Here is a tiny trained network, its code and every weight. The questions are about switching its units off for an input and a class, where a switched-off unit gives its printed mean instead of its output.

import numpy as np


def w(rows, s, z=0):
    codes = np.array(rows[::2]) - 128.0
    scale = np.full(codes.shape[1], s)
    scale[-1] = z or s
    return codes * scale


def f(y):
    return np.maximum(y, 0)


def log_softmax(a):
    a = a - a.max(-1, keepdims=True)
    return a - np.log(np.exp(a).sum(-1, keepdims=True))


def net(x, mask):
    res = np.array(x, float).reshape(1, 6) / 4 @ E
    y = f(res @ A[0][:, :-1].T + A[0][:, -1])
    res = res + np.where(mask, y, B[0][:, -1]) @ B[0][:, :-1]
    return log_softmax(res[-1] @ U[:, :-1].T + U[:, -1])


A, B = {}, {}
E = w([
[134,119,129,89,120,172,137,126],'x0',
[83,178,171,237,9,198,185,67],'x1',
[128,123,102,163,145,115,107,63],'x2',
[126,137,113,129,136,130,135,120],'x3',
[102,66,33,136,71,79,138,192],'x4',
[187,174,91,170,106,193,3,169],'x5',
],0.0065)
A[0] = w([
[129,221,254,95,197,145,96,66,78],'n0',
[154,95,121,67,237,93,82,154,45],'n1',
[119,207,196,193,23,165,170,103,1],'n2',
[59,64,167,79,163,90,232,78,121],'n3',
[165,114,103,11,248,61,69,148,45],'n4',
[181,198,119,128,95,209,19,168,160],'n5',
[53,82,200,77,165,90,200,76,176],'n6',
[146,199,232,104,192,158,99,82,92],'n7',
],0.0058,0.0026)
B[0] = w([
[43,125,68,36,102,30,72,152,213],'n0',
[156,183,204,112,27,181,212,7,216],'n1',
[111,162,185,166,52,204,143,78,221],'n2',
[242,91,47,199,178,190,96,202,217],'n3',
[126,182,230,168,37,127,254,51,253],'n4',
[163,63,78,152,217,150,125,196,228],'n5',
[151,106,91,133,212,114,77,183,221],'n6',
[61,78,98,33,132,49,33,181,202],'n7',
],0.0065,0.006)
U = w([
[134,213,254,137,23,184,214,46,7],'0',
[68,106,69,35,87,63,64,173,251],'1',
[207,110,125,153,205,157,87,199,156],'2',
],0.0057,0.002)

Each question gives the input, the list of numbers given to net, and the class t.
The units are the neurons (one row each of A and B). Each row of codes is followed by its name. A weight is (code - 128) times the scale printed after its matrix; where a second scale follows, it is the last column's (A, B and U).
mask holds one flag per neuron, in row order. A switched-off neuron (its flag False) gives its mean, the last column of its row in B, instead of its output. The means were averaged over made-up inputs and are rounded, as every weight is.
A unit's drop is (log p(t) with every unit on - log p(t) with that unit switched off) / (log p(t) with every unit on - log p(t) with every unit switched off).
The circuit of an input: a set's keep is (log p(t) with only the set's units on - log p(t) with every unit switched off) / (log p(t) with every unit on - log p(t) with every unit switched off). Starting from all 8 units, units are removed one at a time, each time the one whose removal leaves the highest keep (on an exact tie, the one counted first), for as long as the keep stays at least 0.8.
units of the circuit, in order: the units of the circuit, biggest drop first
unit that matters most: the unit with the biggest drop
top k neurons: the k neurons with the biggest drops, biggest first
drop of u: that unit's drop, to one decimal
input [3,-3,-5,6,-4,-8], class 2: top 2 neurons : [n3; n6]
input [4,-8,4,-7,-3,3], class 0: unit that matters most : n4
input [-6,-2,-8,-6,-6,1], class 1: top 2 neurons : [n0; n7]
input [-1,-8,3,6,4,2], class 0: units of the circuit, in order : [n4; n1]
input [-2,4,-5,1,-1,-6], class 2: units of the circuit, in order : [n3; n4]
input [-8,4,4,7,0,-7], class 2: units of the circuit, in order : [n3; n6]
input [7,3,-1,-4,-1,6], class 2: top 3 neurons : [n5; n4; n1]
input [-5,0,-4,-4,4,-7], class 2: top 2 neurons : [n3; n0]
input [7,0,6,-4,1,-5], class 2: units of the circuit, in order : [n3; n0; n4]
input [5,1,3,-6,-4,-7], class 2: top 2 neurons : [n3; n6]
input [-2,-2,-1,2,-6,3], class 1: top 3 neurons : [n0; n7; n3]
input [-7,-5,-4,7,-6,5], class 1: units of the circuit, in order : [n7; n0]
input [-8,1,-8,-1,-7,7], class 1: top 3 neurons : [n0; n7; n3]
input [2,0,6,1,-4,-6], class 2: units of the circuit, in order : [n3]
input [-7,-6,6,-2,-6,3], class 0: top 4 neurons : [n4; n1; n6; n3]
input [-5,0,-8,-3,4,-7], class 2: top 2 neurons : [n3; n0]
input [6,-7,1,6,-4,-4], class 0: top 3 neurons : [n4; n1; n5]
input [6,2,-2,3,-6,3], class 1: drop of n0 : 0.2
input [6,-4,-8,-1,4,-8], class 2: drop of n0 : 0.1
input [0,6,-4,5,-8,-7], class 1: unit that matters most : n0
